Below are the code and all the weights of a small trained network. Each question names an input and a target symbol and asks about switching units off, where a switched-off unit gives its printed mean instead of its output.

import numpy as np


def w(rows, s, z=0):
    codes = np.array(rows[::2]) - 128.0
    scale = np.full(codes.shape[1], s)
    scale[-1] = z or s
    return codes * scale


def norm(h):
    return h / np.sqrt((h * h).mean(-1, keepdims=True) + 1e-5)


def f(y):
    return y / 2 * (1 + np.tanh(0.7978845608 * (y + 0.044715 * y**3)))


def softmax(a):
    e = np.exp(a - a.max(-1, keepdims=True))
    return e / e.sum(-1, keepdims=True)


def log_softmax(a):
    a = a - a.max(-1, keepdims=True)
    return a - np.log(np.exp(a).sum(-1, keepdims=True))


def net(x, mask):
    ids = ['ΓΞΠαβεθμτψ'.index(c) for c in x.split()]
    T = len(ids)
    res = E[ids] + P[:T]
    u = 0
    for l in range(2):
        q, k, v = (norm(res) @ M[l].T for M in (Q, K, V))
        z = softmax(np.where(np.tri(T) > 0, q @ k.T / 3**0.5, -1e9)) @ v
        res = res + np.where(mask[u], z, O[l][:, -1]) @ O[l][:, :-1]
        u += 1
        y = f(norm(res) @ A[l][:, :-1].T + A[l][:, -1])
        res = res + np.where(mask[u : u + 8], y, B[l][:, -1]) @ B[l][:, :-1]
        u += 8
    return log_softmax(norm(res)[-1] @ U[:, :-1].T + U[:, -1])


Q, K, V, O, A, B = {}, {}, {}, {}, {}, {}
E = w([
[52,109,110,101,148,50,64,133,23,197,155,84],'Γ',
[160,185,103,149,65,193,154,131,66,134,182,105],'Ξ',
[218,106,135,192,114,154,217,99,139,181,176,123],'Π',
[176,127,239,101,226,170,168,120,83,118,130,115],'α',
[100,167,183,122,150,124,175,20,189,177,137,161],'β',
[63,175,73,39,77,183,144,94,186,126,99,110],'ε',
[30,205,149,137,163,129,153,187,146,126,123,90],'θ',
[110,156,136,91,168,119,149,163,166,22,163,216],'μ',
[63,23,69,146,150,105,96,97,204,157,190,167],'τ',
[102,90,28,110,129,110,200,154,255,128,62,92],'ψ',
],0.008)
P = w([
[158,174,254,95,78,123,52,191,242,173,239,101],'0',
[97,148,197,89,91,142,147,171,152,150,165,169],'1',
[148,184,148,117,137,135,109,165,177,173,179,155],'2',
[92,117,168,112,94,129,178,149,127,123,157,172],'3',
[139,191,126,151,169,110,141,139,152,145,149,155],'4',
[89,128,128,139,124,118,175,111,123,89,161,128],'5',
[138,192,102,165,189,119,147,112,122,123,125,162],'6',
[65,112,125,148,130,139,221,120,53,91,124,191],'7',
[101,191,86,176,198,124,185,95,91,109,111,164],'8',
[60,132,86,144,145,121,251,102,38,56,142,86],'9',
],0.0067)
Q[0] = w([
[148,135,97,122,147,154,52,184,167,160,45,193],'0.h1',
[57,152,56,180,168,142,190,80,158,99,149,59],'0.h1',
[143,213,81,165,169,166,121,151,118,255,106,216],'0.h1',
],0.007)
K[0] = w([
[246,184,155,122,120,83,36,212,170,200,227,69],'0.h1',
[157,117,83,136,174,80,180,89,3,67,55,166],'0.h1',
[243,223,52,74,253,87,37,70,195,109,167,84],'0.h1',
],0.0048)
V[0] = w([
[19,78,91,95,74,17,102,79,156,170,106,104],'0.h1',
[163,154,68,178,3,92,98,93,62,181,141,105],'0.h1',
[107,108,188,216,171,126,145,156,113,243,90,71],'0.h1',
],0.0055)
O[0] = w([
[133,189,104,148,174,195,120,191,102,222,88,136,71],'0.h1',
[59,175,189,176,63,107,192,113,140,177,46,150,5],'0.h1',
[54,63,146,173,100,254,53,117,136,74,122,95,73],'0.h1',
],0.0063,0.0023)
A[0] = w([
[103,95,183,187,205,73,103,123,111,162,159,110,206],'0.n1',
[153,64,134,144,132,93,100,213,204,137,74,142,40],'0.n2',
[102,134,195,187,124,87,107,112,123,58,110,226,2],'0.n3',
[56,180,101,201,100,157,137,113,142,207,119,126,174],'0.n4',
[102,79,147,162,155,163,76,70,92,123,116,51,131],'0.n5',
[129,138,181,137,89,166,76,79,51,202,2,100,106],'0.n6',
[165,177,112,140,117,133,136,52,111,123,184,111,212],'0.n7',
[95,192,226,148,148,140,111,185,98,82,121,87,46],'0.n8',
],0.0063,0.0036)
B[0] = w([
[145,61,173,21,86,84,166,132,106,69,97,200,186],'0.n1',
[218,107,146,2,55,139,51,97,174,122,135,83,122],'0.n2',
[140,73,146,224,113,173,171,196,115,99,225,27,121],'0.n3',
[121,61,54,135,67,100,85,169,99,147,104,226,219],'0.n4',
[40,15,137,188,42,237,168,156,77,166,87,127,132],'0.n5',
[213,207,235,72,186,93,203,139,36,41,206,81,131],'0.n6',
[88,86,135,53,102,188,121,174,74,109,94,197,254],'0.n7',
[130,135,141,230,97,85,122,213,157,69,199,71,149],'0.n8',
],0.0046,0.0052)
Q[1] = w([
[107,134,145,131,90,128,165,89,92,137,87,89],'1.h1',
[75,172,106,111,139,150,254,97,129,57,100,154],'1.h1',
[155,178,181,156,84,154,106,81,176,188,156,78],'1.h1',
],0.0093)
K[1] = w([
[35,176,181,114,170,200,200,151,72,84,120,187],'1.h1',
[77,76,66,149,238,44,150,95,33,108,89,128],'1.h1',
[161,169,253,29,36,142,85,202,99,199,215,127],'1.h1',
],0.0054)
V[1] = w([
[229,105,84,150,80,167,175,83,189,126,28,91],'1.h1',
[87,100,52,188,131,40,117,254,204,79,155,63],'1.h1',
[145,30,84,168,84,56,43,96,143,219,147,147],'1.h1',
],0.0056)
O[1] = w([
[86,147,131,37,20,139,163,157,154,156,168,133,3],'1.h1',
[91,133,120,101,194,193,223,85,158,161,84,208,187],'1.h1',
[2,86,110,170,118,87,210,97,41,206,128,64,100],'1.h1',
],0.0072,0.0042)
A[1] = w([
[81,130,168,144,128,131,111,130,175,227,106,190,2],'1.n1',
[108,253,215,187,111,68,138,130,95,118,146,101,99],'1.n2',
[154,110,146,203,116,72,26,80,59,128,115,51,22],'1.n3',
[162,172,103,253,98,155,116,149,115,150,62,163,83],'1.n4',
[148,82,134,152,203,137,116,91,170,77,55,137,182],'1.n5',
[18,105,122,152,77,230,74,115,188,111,35,133,77],'1.n6',
[136,33,47,117,205,177,98,162,116,117,193,117,76],'1.n7',
[143,84,91,129,165,1,88,41,53,90,194,146,166],'1.n8',
],0.0062,0.0051)
B[1] = w([
[142,151,133,147,85,114,64,2,85,128,123,157,124],'1.n1',
[164,178,80,142,130,151,116,97,103,139,93,228,136],'1.n2',
[23,115,120,163,116,140,130,143,219,161,191,145,134],'1.n3',
[151,101,59,84,125,65,127,119,110,142,75,101,148],'1.n4',
[119,106,124,146,79,112,114,142,80,116,84,157,234],'1.n5',
[134,63,159,86,133,143,154,154,66,118,80,51,150],'1.n6',
[142,161,22,115,134,156,99,111,77,141,127,90,186],'1.n7',
[130,135,60,125,145,81,171,118,126,89,94,88,253],'1.n8',
],0.009,0.0051)
U = w([
[78,140,101,162,159,102,145,111,39,225,94,92,115],'Γ',
[143,135,144,221,69,216,66,198,72,176,36,172,116],'Ξ',
[138,54,203,141,57,140,113,120,106,91,178,74,125],'Π',
[181,82,137,86,210,202,119,86,119,66,136,113,123],'α',
[93,130,254,192,59,23,137,17,162,91,91,164,216],'β',
[74,134,143,33,141,200,140,143,146,210,171,148,80],'ε',
[80,131,117,197,162,168,68,221,157,141,173,115,85],'θ',
[207,233,114,154,192,77,180,94,154,159,152,174,179],'μ',
[59,53,78,132,125,145,15,30,135,83,227,122,2],'τ',
[223,189,156,27,128,55,129,129,135,167,98,25,168],'ψ',
],0.0065,0.0048)

Each question gives the input, a string of symbols that net reads in full, and the target symbol t.
The units are the heads (3 rows each of Q, K, V and O) and the neurons (one row each of A and B). Each row of codes is followed by its name. A weight is (code - 128) times the scale printed after its matrix; where a second scale follows, it is the last column's (O, A, B and U).
mask holds one flag per unit, layer by layer, with each layer's heads first. A switched-off unit (its flag False) gives its mean, the last column of its rows in O or B, instead of its output. The means were averaged over made-up inputs and are rounded, as every weight is.
A unit's drop is (log p(t) with every unit on - log p(t) with that unit switched off) / (log p(t) with every unit on - log p(t) with every unit switched off).
The circuit of an input: a set's keep is (log p(t) with only the set's units on - log p(t) with every unit switched off) / (log p(t) with every unit on - log p(t) with every unit switched off). Starting from the 12 units with the biggest drops (on a tie, the unit counted first), units are removed one at a time, each time the one whose removal leaves the highest keep (on an exact tie, the one counted first), for as long as the keep stays at least 0.8.
circuit, biggest first: the units of the circuit, biggest drop first
top k neurons: the k neurons with the biggest drops, biggest first
top k neurons in layer l: the k neurons of layer l with the biggest drops, biggest first
input Ξ Γ τ ψ ε, target Γ: circuit, biggest first -> (1.h1; 0.h1)
input ε Π μ β Ξ, target ψ: circuit, biggest first -> (0.h1; 1.h1)
input ψ ε θ Ξ Γ θ τ, target Γ: circuit, biggest first -> (1.h1)
input Ξ μ τ ψ ψ Π τ, target ε: circuit, biggest first -> (1.h1; 0.n1)
input Γ Π ψ ψ τ ε Ξ ψ α, target ε: circuit, biggest first -> (1.h1; 0.n7; 1.n8)
input τ Γ Ξ, target Γ: top 3 neurons -> (0.n4; 1.n4; 1.n5)
input Ξ θ θ Ξ α β β Ξ Ξ Γ, target β: circuit, biggest first -> (0.h1; 1.n7)
input ε μ Γ Ξ θ β θ ε Π, target Ξ: circuit, biggest first -> (0.n7; 1.n5; 1.h1)
input ε α ε Γ β β Ξ, target τ: circuit, biggest first -> (1.h1; 1.n3)
input τ ε Γ Π Γ Ξ Π μ α ε, target ψ: top 2 neurons in layer 0 -> (0.n4; 0.n5)
input θ τ Π Ξ μ ε Ξ μ ε ψ, target μ: circuit, biggest first -> (0.h1; 1.h1; 1.n6)
input α τ ψ ε τ θ Π ψ Ξ τ, target ε: top 3 neurons -> (0.n1; 0.n7; 1.n8)
input β α ε Ξ θ α Γ θ Π, target Ξ: circuit, biggest first -> (0.h1; 1.n5)
input β ψ Γ Ξ θ, target Ξ: circuit, biggest first -> (0.h1)
input Π Ξ ε μ Γ θ θ ε Ξ Ξ, target μ: circuit, biggest first -> (0.h1; 1.h1)
input Ξ μ Ξ ψ Ξ, target ε: circuit, biggest first -> (0.n7; 1.h1)
input Γ τ β Ξ Ξ ψ, target β: top 2 neurons -> (1.n7; 0.n7)
input α θ ψ Ξ ε, target ε: top 2 neurons -> (1.n8; 0.n7)
input Π τ β ψ β θ, target ε: top 4 neurons -> (0.n7; 0.n1; 1.n8; 1.n5)
input Ξ Π ε Π, target Π: top 2 neurons in layer 0 -> (0.n7; 0.n6)
input Γ Ξ Ξ α μ θ, target α: top neuron -> (0.n4)
input ψ Γ β Ξ ψ α, target Π: top 2 neurons -> (0.n2; 0.n5)
input Γ Ξ Γ ε, target Γ: top 2 neurons -> (0.n4; 0.n7)
input β α Ξ, target τ: top 2 neurons -> (1.n3; 0.n1)
input ψ θ ε, target ε: top 2 neurons -> (1.n8; 0.n2)
input Π θ ψ Ξ α, target ε: top 3 neurons in layer 0 -> (0.n7; 0.n8; 0.n6)
